Below is a small trained network, with its code and all its weights. Each question gives an input and a class and asks what happens when units are switched off, that is, made to give their printed mean instead of their output.

import numpy as np


def w(rows, s, z=0):
    codes = np.array(rows[::2]) - 128.0
    scale = np.full(codes.shape[1], s)
    scale[-1] = z or s
    return codes * scale


def norm(h):
    return h / np.sqrt((h * h).mean(-1, keepdims=True) + 1e-5)


def f(y):
    return y / 2 * (1 + np.tanh(0.7978845608 * (y + 0.044715 * y**3)))


def log_softmax(a):
    a = a - a.max(-1, keepdims=True)
    return a - np.log(np.exp(a).sum(-1, keepdims=True))


def net(x, mask):
    res = np.array(x, float).reshape(1, 7) / 4 @ E
    u = 0
    for l in range(2):
        y = f(norm(res) @ A[l][:, :-1].T + A[l][:, -1])
        res = res + np.where(mask[u : u + 7], y, B[l][:, -1]) @ B[l][:, :-1]
        u += 7
    return log_softmax(norm(res)[-1] @ U[:, :-1].T + U[:, -1])


A, B = {}, {}
E = w([
[127,128,125],'x0',
[124,1,99],'x1',
[170,121,166],'x2',
[136,127,134],'x3',
[129,129,126],'x4',
[98,136,155],'x5',
[131,127,128],'x6',
],0.0062)
A[0] = w([
[237,91,2,253],'L0N0',
[98,174,110,63],'L0N1',
[198,152,44,238],'L0N2',
[9,103,238,124],'L0N3',
[114,149,187,61],'L0N4',
[146,138,175,228],'L0N5',
[136,162,18,126],'L0N6',
],0.0096,0.003)
B[0] = w([
[59,167,201,253],'L0N0',
[204,68,135,135],'L0N1',
[45,162,218,193],'L0N2',
[1,143,177,171],'L0N3',
[226,124,84,131],'L0N4',
[129,134,192,171],'L0N5',
[20,46,76,164],'L0N6',
],0.0052,0.0056)
A[1] = w([
[201,116,213,89],'L1N0',
[140,38,96,176],'L1N1',
[83,142,125,248],'L1N2',
[67,133,253,239],'L1N3',
[147,42,136,56],'L1N4',
[152,19,110,79],'L1N5',
[162,18,63,183],'L1N6',
],0.011,0.0017)
B[1] = w([
[141,23,65,150],'L1N0',
[179,254,85,143],'L1N1',
[189,78,124,166],'L1N2',
[128,70,130,254],'L1N3',
[216,136,168,138],'L1N4',
[120,200,158,143],'L1N5',
[154,243,112,140],'L1N6',
],0.0073,0.012)
U = w([
[124,110,140,182],'0',
[195,238,114,142],'1',
[123,97,122,142],'2',
[77,94,179,3],'3',
[134,95,96,127],'4',
[139,102,91,136],'5',
[158,100,9,153],'6',
],0.012,0.006)

Each question gives the input, the list of numbers given to net, and the class t.
The units are the neurons (one row each of A and B). Each row of codes is followed by its name. A weight is (code - 128) times the scale printed after its matrix; where a second scale follows, it is the last column's (A, B and U).
mask holds one flag per neuron, layer by layer. A switched-off neuron (its flag False) gives its mean, the last column of its row in B, instead of its output. The means were averaged over made-up inputs and are rounded, as every weight is.
A unit's drop is (log p(t) with every unit on - log p(t) with that unit switched off) / (log p(t) with every unit on - log p(t) with every unit switched off).
The circuit of an input: a set's keep is (log p(t) with only the set's units on - log p(t) with every unit switched off) / (log p(t) with every unit on - log p(t) with every unit switched off). Starting from the 12 units with the biggest drops (on a tie, the unit counted first), units are removed one at a time, each time the one whose removal leaves the highest keep (on an exact tie, the one counted first), for as long as the keep stays at least 0.8.
units of the circuit, in order: the units of the circuit, biggest drop first
unit that matters most: the unit with the biggest drop
top k neurons: the k neurons with the biggest drops, biggest first
top k neurons in layer l: the k neurons of layer l with the biggest drops, biggest first
drop of u: that unit's drop, to one decimal
input [-6,-6,-7,1,6,-7,-3], class 3: units of the circuit, in order -> L0N2, L1N1
input [0,7,4,-1,-3,-6,-1], class 1: top 4 neurons -> L0N3, L1N1, L1N6, L1N5
input [-2,8,-1,-8,1,5,-7], class 1: top 3 neurons in layer 1 -> L1N1, L1N6, L1N4
input [-6,-1,7,-4,5,0,-6], class 6: top 2 neurons -> L1N0, L0N0
input [-8,3,-4,3,6,-8,-2], class 3: unit that matters most -> L0N0
input [-3,6,5,4,6,6,0], class 1: top 2 neurons -> L0N2, L0N0
input [5,6,4,4,5,3,2], class 1: top 4 neurons -> L0N2, L1N1, L1N6, L1N5
input [0,7,0,2,7,-5,-1], class 1: top 3 neurons -> L0N3, L1N1, L1N6
input [7,7,3,-2,4,-4,0], class 1: top 2 neurons -> L0N3, L1N1
input [8,8,1,6,1,4,2], class 1: top 3 neurons -> L1N1, L0N2, L1N6
input [-6,7,1,7,2,-2,-3], class 1: top 2 neurons -> L1N1, L0N3
input [2,1,1,0,4,-8,7], class 3: top 2 neurons in layer 0 -> L0N0, L0N2
input [2,7,-4,-3,5,-4,-5], class 1: drop of L0N3 -> 0.6
input [-7,8,-1,-7,6,-2,-3], class 1: drop of L1N1 -> 0.1
input [7,8,0,3,-3,3,0], class 1: drop of L0N5 -> 0.0
input [-8,8,-7,-4,7,-7,6], class 1: drop of L0N3 -> 0.4
